Below are the code and all the weights of a small trained network. Each question names an input and a target symbol and asks about switching units off, where a switched-off unit gives its printed mean instead of its output.

import numpy as np


def w(rows, s, z=0):
    codes = np.array(rows[::2]) - 128.0
    scale = np.full(codes.shape[1], s)
    scale[-1] = z or s
    return codes * scale


def f(y):
    return np.maximum(y, 0)


def softmax(a):
    e = np.exp(a - a.max(-1, keepdims=True))
    return e / e.sum(-1, keepdims=True)


def log_softmax(a):
    a = a - a.max(-1, keepdims=True)
    return a - np.log(np.exp(a).sum(-1, keepdims=True))


def net(x, mask):
    ids = ['Ωαεθξσφ'.index(c) for c in x.split()]
    T = len(ids)
    res = E[ids] + P[:T]
    r = res
    for j in range(3):
        rows = slice(3 * j, 3 * j + 3)
        q, k, v = (r @ M[0][rows].T for M in (Q, K, V))
        z = softmax(np.where(np.tri(T) > 0, q @ k.T / 3**0.5, -1e9)) @ v
        o = O[0][rows]
        res = res + np.where(mask[j], z, o[:, -1]) @ o[:, :-1]
    y = f(res @ A[0][:, :-1].T + A[0][:, -1])
    res = res + np.where(mask[3:7], y, B[0][:, -1]) @ B[0][:, :-1]
    return log_softmax(res[-1] @ U[:, :-1].T + U[:, -1])


Q, K, V, O, A, B = {}, {}, {}, {}, {}, {}
E = w([
[227,252,157,134],'Ω',
[154,53,147,127],'α',
[165,142,79,120],'ε',
[112,118,100,157],'θ',
[94,141,191,90],'ξ',
[80,87,108,72],'σ',
[108,128,124,174],'φ',
],0.025)
P = w([
[127,192,74,254],'0',
[109,109,146,150],'1',
[123,100,163,133],'2',
[130,94,179,124],'3',
[137,92,193,116],'4',
[144,87,200,112],'5',
],0.0063)
Q[0] = w([
[32,81,237,114],'h0',
[111,37,96,31],'h0',
[48,63,178,213],'h0',
[194,208,80,1],'h1',
[83,205,102,68],'h1',
[100,194,120,181],'h1',
[62,105,139,61],'h2',
[181,149,192,112],'h2',
[229,127,68,141],'h2',
],0.021)
K[0] = w([
[124,88,235,79],'h0',
[67,72,127,86],'h0',
[149,113,226,191],'h0',
[84,163,4,145],'h1',
[47,146,82,165],'h1',
[131,159,147,131],'h1',
[93,96,148,57],'h2',
[163,110,154,143],'h2',
[166,111,78,177],'h2',
],0.026)
V[0] = w([
[166,122,104,27],'h0',
[138,141,141,133],'h0',
[124,122,125,143],'h0',
[175,141,182,96],'h1',
[196,45,112,171],'h1',
[110,91,193,185],'h1',
[168,112,74,28],'h2',
[150,123,182,104],'h2',
[15,246,92,73],'h2',
],0.012)
O[0] = w([
[71,77,186,85,130],'h0',
[156,144,87,100,154],'h0',
[124,135,137,153,119],'h0',
[68,149,133,134,74],'h1',
[106,152,77,229,238],'h1',
[115,105,203,188,254],'h1',
[180,188,53,122,34],'h2',
[109,120,93,103,164],'h2',
[129,109,147,253,115],'h2',
],0.011,0.003)
A[0] = w([
[200,152,180,124,27],'n0',
[15,174,66,213,54],'n1',
[30,41,5,195,3],'n2',
[50,63,63,95,69],'n3',
],0.014,0.0031)
B[0] = w([
[88,145,147,90,172],'n0',
[152,126,204,52,219],'n1',
[123,128,3,164,247],'n2',
[129,212,223,104,202],'n3',
],0.021,0.012)
U = w([
[44,138,75,160,159],'Ω',
[129,159,150,79,68],'α',
[230,131,120,161,114],'ε',
[255,130,188,174,114],'θ',
[144,110,123,107,60],'ξ',
[120,50,96,28,113],'σ',
[57,36,143,109,255],'φ',
],0.008,0.0058)

Each question gives the input, a string of symbols that net reads in full, and the target symbol t.
The units are the heads (3 rows each of Q, K, V and O) and the neurons (one row each of A and B). Each row of codes is followed by its name. A weight is (code - 128) times the scale printed after its matrix; where a second scale follows, it is the last column's (O, A, B and U).
mask holds one flag per unit, heads first, then neurons. A switched-off unit (its flag False) gives its mean, the last column of its rows in O or B, instead of its output. The means were averaged over made-up inputs and are rounded, as every weight is.
A unit's drop is (log p(t) with every unit on - log p(t) with that unit switched off) / (log p(t) with every unit on - log p(t) with every unit switched off).
The circuit of an input: a set's keep is (log p(t) with only the set's units on - log p(t) with every unit switched off) / (log p(t) with every unit on - log p(t) with every unit switched off). Starting from all 7 units, units are removed one at a time, each time the one whose removal leaves the highest keep (on an exact tie, the one counted first), for as long as the keep stays at least 0.8.
units of the circuit, in order: the units of the circuit, biggest drop first
k most important neurons: the k neurons with the biggest drops, biggest first
heads that matter: for each layer, one digit per head in row order, 1 if its drop is at least 0.15 and else 0, layers parted by /
input ε ε θ, target ε: 2 most important neurons	n1; n0
input φ θ φ φ, target θ: heads that matter	110
input ξ φ ξ θ, target φ: 3 most important neurons	n2; n3; n1
input φ σ ξ φ, target φ: units of the circuit, in order	h1; n3; h2
input φ ε Ω, target α: 2 most important neurons	n0; n2
input α σ Ω ε Ω ε, target α: units of the circuit, in order	h2; n3; h1; h0
input ε Ω θ φ φ ξ, target φ: heads that matter	000
input ε ε α, target Ω: units of the circuit, in order	h1; n2
input σ α α, target α: heads that matter	001
input Ω σ ξ ε, target Ω: 2 most important neurons	n1; n2
input σ φ ξ, target φ: heads that matter	001
input θ ξ ε, target θ: units of the circuit, in order	n2; h2
input σ σ α θ ε, target σ: units of the circuit, in order	h1; n3
input σ σ φ Ω θ, target α: 2 most important neurons	n3; n1
input α φ ε, target α: 2 most important neurons	n2; n3
input ε ε σ, target Ω: units of the circuit, in order	n2
input θ Ω φ φ σ, target Ω: units of the circuit, in order	n1
input Ω σ φ, target α: units of the circuit, in order	h1; n3
input σ φ ε φ Ω φ, target α: units of the circuit, in order	h1; n3; h0
input Ω θ θ ε, target Ω: units of the circuit, in order	n1
input θ θ θ, target ε: heads that matter	110
input ξ α φ Ω θ, target α: 2 most important neurons	n1; n3
